[[116 117 129 129 132 139 116 110 130]
 [136 130 153 133 139 100 123 110 138]
 [112 142 130 112 117 111 126 146 125]
 [137 123 130 140 133 141 148 151 113]
 [126 140 125 112 129 101 115 141 152]
 [145 122 145 146 138 128 146 132 117]]
=>
[[145 122 145 146 138 128 146 132 117]
 [137 123 130 140 133 141 148 151 113]
 [136 130 153 133 139 100 123 110 138]
 [126 140 125 112 129 101 115 141 152]
 [116 117 129 129 132 139 116 110 130]
 [112 142 130 112 117 111 126 146 125]]

[[129 131 129 105]
 [117 133 117 107]
 [130 121 130 129]
 [131 128 131 130]
 [116 128 116 113]
 [115 129 115 110]]
=>
[[131 128 131 130]
 [130 121 130 129]
 [129 131 129 105]
 [117 133 117 107]
 [116 128 116 113]
 [115 129 115 110]]

[[138 125 128 115 140 152 127 125]
 [119 130 122 138 127 101 141 123]
 [144 125 133 114 142 149 125 121]]
=>
[[144 125 133 114 142 149 125 121]
 [138 125 128 115 140 152 127 125]
 [119 130 122 138 127 101 141 123]]

[[118 139]
 [153 131]
 [116 119]
 [125 116]
 [139 113]]
=>
[[153 131]
 [139 113]
 [125 116]
 [118 139]
 [116 119]]

[[123 141 125 136 124 115 129]
 [127 135 129 139 121 117 143]
 [125 122 117 114 142 138 145]
 [135 121 125 123 117 153 119]
 [143 127 137 119 122 131 113]]
=>
[[143 127 137 119 122 131 113]
 [135 121 125 123 117 153 119]
 [127 135 129 139 121 117 143]
 [125 122 117 114 142 138 145]
 [123 141 125 136 124 115 129]]

[[152 111 112 126 131 121 111 147 152 122 115 140]
 [114 153 102 116 105 116 134 123 153 131 117 110]
 [136 144 140 106 145 121 118 105 116 128 130 121]
 [145 115 113 109 101 153 146 154 148 143 103 128]]
=>
[[152 111 112 126 131 121 111 147 152 122 115 140]
 [145 115 113 109 101 153 146 154 148 143 103 128]
 [136 144 140 106 145 121 118 105 116 128 130 121]
 [114 153 102 116 105 116 134 123 153 131 117 110]]
---
[[121 124 115 121 130 125 155 125 123 126 136 126 118 128]
 [127 122 145 139 132 129 157 121 124 134 124 124 132 119]
 [129 130 134 120 127 128 127 128 123 132 117 137 127 129]]
=>
[[121 127 129]
 [124 122 130]
 [115 145 134]
 [121 139 120]
 [130 132 127]
 [125 129 128]
 [155 157 127]
 [125 121 128]
 [123 124 123]
 [126 134 132]
 [136 124 117]
 [126 124 137]
 [118 132 127]
 [128 119 129]]

[[128 129 132 141]
 [125 123 123 138]
 [128 125 123 136]
 [129 129 121 106]
 [126 132 123 116]
 [135 131 121 106]]
=>
[[128 125 128 129 126 135]
 [129 123 125 129 132 131]
 [132 123 123 121 123 121]
 [141 138 136 106 116 106]]

[[124 145]
 [128 138]
 [123 142]
 [153 123]
 [155 123]
 [126 134]
 [139 111]
 [117 119]
 [115 122]]
=>
[[124 128 123 153 155 126 139 117 115]
 [145 138 142 123 123 134 111 119 122]]

[[120 154 124 116 148]
 [123 151 123 115 149]
 [109 149 133  99 125]]
=>
[[120 123 109]
 [154 151 149]
 [124 123 133]
 [116 115  99]
 [148 149 125]]

[[135 145 122 125 135]
 [118 115 135 132 123]
 [148 127 125 122 129]
 [134 129 127 131 147]
 [138 116 130 132 142]
 [142 126 126 121 123]
 [130 127 128 132 144]
 [144 126 125 119 119]
 [128 124 128 124 101]]
=>
[[135 118 148 134 138 142 130 144 128]
 [145 115 127 129 116 126 127 126 124]
 [122 135 125 127 130 126 128 125 128]
 [125 132 122 131 132 121 132 119 124]
 [135 123 129 147 142 123 144 119 101]]

[[137 140  99 117 122 137 140 136 141 142 121 145 102 140 122]
 [135 143 116 143 143 121 118 119 123 136 142 128 116 116 128]
 [146 147 130 142 137 105 102 105 101 137 138 126 131 102 124]]
=>
[[137 135 146]
 [140 143 147]
 [ 99 116 130]
 [117 143 142]
 [122 143 137]
 [137 121 105]
 [140 118 102]
 [136 119 105]
 [141 123 101]
 [142 136 137]
 [121 142 138]
 [145 128 126]
 [102 116 131]
 [140 116 102]
 [122 128 124]]

[[145 137 142]
 [138 147 137]
 [135 106 132]
 [114 113 116]
 [120 150 123]
 [114 114 116]]
=>
[[145 138 135 114 120 114]
 [137 147 106 113 150 114]
 [142 137 132 116 123 116]]

[[148 150 128 121 137 120 136 121 124 119]
 [139 141 128 125 137 123 133 124 126 123]
 [150 152 128 121 137 119 137 120 122 118]]
=>
[[148 139 150]
 [150 141 152]
 [128 128 128]
 [121 125 121]
 [137 137 137]
 [120 123 119]
 [136 133 137]
 [121 124 120]
 [124 126 122]
 [119 123 118]]
